Below is a small trained network, with its code and all its weights. Each question gives an input and a class and asks what happens when units are switched off, that is, made to give their printed mean instead of their output.

import numpy as np


def w(rows, s, z=0):
    codes = np.array(rows[::2]) - 128.0
    scale = np.full(codes.shape[1], s)
    scale[-1] = z or s
    return codes * scale


def f(y):
    return np.maximum(y, 0)


def log_softmax(a):
    a = a - a.max(-1, keepdims=True)
    return a - np.log(np.exp(a).sum(-1, keepdims=True))


def net(x, mask):
    res = np.array(x, float).reshape(1, 7) / 4 @ E
    y = f(res @ A[0][:, :-1].T + A[0][:, -1])
    res = res + np.where(mask, y, B[0][:, -1]) @ B[0][:, :-1]
    return log_softmax(res[-1] @ U[:, :-1].T + U[:, -1])


A, B = {}, {}
E = w([
[184,166,121,130,147,206,97,150,157],'x0',
[189,163,126,144,253,121,121,134,140],'x1',
[87,43,147,156,186,230,176,48,59],'x2',
[198,89,147,199,170,98,126,178,189],'x3',
[131,82,140,121,130,120,192,55,110],'x4',
[116,49,135,200,136,69,23,51,55],'x5',
[206,160,127,78,159,146,162,92,37],'x6',
],0.0064)
A[0] = w([
[123,149,129,92,81,67,100,30,25,54],'n1',
[206,120,129,157,169,58,137,172,114,72],'n2',
[76,32,121,195,52,159,93,154,188,24],'n3',
[145,232,118,124,76,104,1,205,244,45],'n4',
[158,143,122,115,131,161,127,118,109,111],'n5',
[88,198,123,85,105,137,196,172,176,89],'n6',
[136,158,125,122,113,127,74,148,163,97],'n7',
[186,135,120,143,221,230,140,97,103,97],'n8',
[54,166,121,104,155,130,145,181,101,71],'n9',
[128,149,126,118,107,128,170,153,139,91],'n10',
[112,126,122,133,220,189,149,82,135,99],'n11',
[122,138,121,118,112,117,115,91,147,88],'n12',
[223,101,133,175,185,61,126,162,122,43],'n13',
[120,193,135,113,114,74,20,219,201,2],'n14',
[79,117,127,141,112,125,102,178,113,66],'n15',
[128,168,118,77,112,54,101,1,22,72],'n16',
[176,128,121,108,138,183,121,115,98,64],'n17',
[212,127,137,166,158,17,117,210,112,103],'n18',
[19,134,121,118,182,133,134,163,70,42],'n19',
[164,146,137,108,146,190,127,130,86,59],'n20',
[123,115,130,155,186,125,143,93,176,37],'n21',
[154,139,129,135,152,116,126,124,117,110],'n22',
[68,169,113,125,135,161,135,187,132,113],'n23',
[137,137,128,105,110,122,158,145,142,94],'n24',
[174,168,144,96,137,211,125,121,63,64],'n25',
[162,143,142,114,67,151,169,143,197,104],'n26',
[164,187,120,81,54,115,225,163,191,67],'n27',
[96,194,131,60,95,154,215,197,174,75],'n28',
[97,75,143,156,88,131,113,140,158,61],'n29',
[88,98,124,119,92,91,109,92,71,101],'n30',
[125,146,117,123,126,111,93,142,156,67],'n31',
[164,85,125,179,232,108,137,72,207,84],'n32',
[166,166,97,112,66,131,185,162,190,91],'n33',
[127,121,111,119,100,119,117,103,68,59],'n34',
[173,171,115,140,138,91,51,170,186,114],'n35',
[18,112,127,124,147,138,143,150,56,88],'n36',
[168,131,117,146,144,68,95,171,138,168],'n37',
[147,135,108,119,147,102,131,120,131,81],'n38',
[124,84,109,146,184,135,136,89,185,49],'n39',
[71,33,129,160,8,103,77,49,83,108],'n40',
[196,162,121,90,124,251,130,150,13,80],'n41',
[137,120,132,132,127,143,145,142,102,76],'n42',
],0.0086,0.0039)
B[0] = w([
[97,135,149,68,179,116,76,136,51,204],'n1',
[178,60,109,139,141,98,106,95,159,168],'n2',
[143,125,146,199,40,152,120,145,189,192],'n3',
[94,251,104,117,173,128,114,172,187,240],'n4',
[157,131,114,148,116,135,129,128,121,150],'n5',
[112,98,101,62,81,97,165,112,156,196],'n6',
[110,151,125,134,154,113,145,152,158,162],'n7',
[170,145,147,168,116,181,200,123,106,211],'n8',
[95,131,88,133,126,105,153,81,148,150],'n9',
[125,116,136,98,111,125,135,131,127,152],'n10',
[119,143,148,148,128,151,216,172,108,188],'n11',
[135,136,148,116,119,139,115,136,119,137],'n12',
[165,39,138,123,166,105,106,91,156,174],'n13',
[99,225,101,132,186,146,129,165,175,207],'n14',
[125,128,121,165,125,147,151,133,145,149],'n15',
[123,145,123,69,184,90,112,169,36,213],'n16',
[163,137,111,163,115,139,139,129,128,155],'n17',
[198,78,100,125,152,110,64,81,183,191],'n18',
[68,122,97,161,155,120,161,101,135,156],'n19',
[161,141,109,148,104,150,131,113,107,159],'n20',
[113,138,183,117,155,135,151,131,130,147],'n21',
[146,107,123,137,119,143,122,115,144,143],'n22',
[109,139,92,114,102,108,155,71,142,164],'n23',
[130,129,153,109,107,123,131,136,124,148],'n24',
[178,138,77,158,102,159,124,122,103,177],'n25',
[159,139,161,82,97,124,95,141,113,176],'n26',
[154,111,188,36,65,132,114,154,126,205],'n27',
[116,107,137,52,65,64,161,96,129,212],'n28',
[128,131,130,140,92,182,101,113,151,160],'n29',
[95,113,139,137,124,138,76,147,86,189],'n30',
[114,148,117,119,153,155,117,131,130,147],'n31',
[111,87,219,109,190,123,171,133,144,189],'n32',
[154,104,158,56,95,158,108,167,122,188],'n33',
[113,133,134,128,147,108,107,136,98,158],'n34',
[125,169,110,140,188,113,111,126,180,196],'n35',
[68,117,102,182,153,96,138,95,126,182],'n36',
[155,117,97,118,172,140,91,105,168,181],'n37',
[141,119,121,136,117,145,118,122,146,135],'n38',
[95,125,180,128,153,133,161,137,135,153],'n39',
[60,98,119,178,64,134,26,157,91,254],'n40',
[207,163,76,169,103,144,128,114,63,205],'n41',
[132,145,130,142,118,127,133,136,122,134],'n42',
],0.026,0.0092)
U = w([
[106,118,225,171,187,168,211,130,104,117],'0',
[199,79,158,150,223,109,77,70,162,101],'1',
[158,158,137,23,52,92,132,130,142,247],'2',
[44,135,79,111,94,67,160,62,121,2],'3',
[66,128,113,147,163,87,37,151,7,146],'4',
[128,253,90,125,202,112,68,167,208,221],'5',
[48,101,135,231,56,160,51,135,137,25],'6',
[206,172,93,180,134,191,179,90,38,138],'7',
],0.0045,0.00089)

Each question gives the input, the list of numbers given to net, and the class t.
The units are the neurons (one row each of A and B). Each row of codes is followed by its name. A weight is (code - 128) times the scale printed after its matrix; where a second scale follows, it is the last column's (A, B and U).
mask holds one flag per neuron, in row order. A switched-off neuron (its flag False) gives its mean, the last column of its row in B, instead of its output. The means were averaged over made-up inputs and are rounded, as every weight is.
A unit's drop is (log p(t) with every unit on - log p(t) with that unit switched off) / (log p(t) with every unit on - log p(t) with every unit switched off).
The circuit of an input: a set's keep is (log p(t) with only the set's units on - log p(t) with every unit switched off) / (log p(t) with every unit on - log p(t) with every unit switched off). Starting from the 12 units with the biggest drops (on a tie, the unit counted first), units are removed one at a time, each time the one whose removal leaves the highest keep (on an exact tie, the one counted first), for as long as the keep stays at least 0.8.
units of the circuit, in order: the units of the circuit, biggest drop first
top k neurons: the k neurons with the biggest drops, biggest first
drop when u is switched off: that unit's drop, to one decimal
input [-8,-3,-7,-4,-4,0,5], class 4: units of the circuit, in order -> n1
input [-3,4,2,6,8,3,7], class 1: top 3 neurons -> n13; n2; n18
input [-1,-3,0,6,-6,6,1], class 1: units of the circuit, in order -> n18; n13
input [5,0,2,0,6,6,-4], class 6: units of the circuit, in order -> n40; n3
input [5,8,3,1,1,-6,-2], class 0: units of the circuit, in order -> n32; n11
input [7,4,1,5,7,5,-8], class 0: top 2 neurons -> n32; n39
input [-8,8,-7,-7,-1,2,4], class 4: top 3 neurons -> n16; n1; n4
input [8,1,3,-1,-4,-4,-4], class 2: units of the circuit, in order -> n28; n6
input [5,-3,6,0,-7,-3,-7], class 3: top 2 neurons -> n40; n23
input [8,8,-3,-3,-4,-3,6], class 7: top 3 neurons -> n41; n8; n25
input [-1,1,0,8,-3,-8,-3], class 2: top 2 neurons -> n28; n27
input [-3,-6,-4,5,-6,7,-7], class 5: top 2 neurons -> n4; n14
input [4,-8,2,2,5,2,8], class 4: top 3 neurons -> n1; n40; n16
input [-1,-5,-5,7,3,8,-6], class 6: units of the circuit, in order -> n3
input [7,6,6,4,-3,-8,-3], class 0: top 3 neurons -> n32; n8; n11
input [3,-4,1,-5,0,6,-5], class 6: top 2 neurons -> n3; n40
input [8,-4,-4,-1,8,-1,8], class 7: top 2 neurons -> n41; n25
input [6,7,-3,-8,-2,-1,2], class 7: drop when n41 is switched off -> 0.4
input [-7,-5,-4,-6,-8,1,-2], class 5: drop when n40 is switched off -> -0.1
input [-4,2,3,-4,-3,-7,7], class 7: units of the circuit, in order -> n41
input [8,3,5,8,-3,-2,2], class 7: drop when n41 is switched off -> 0.2
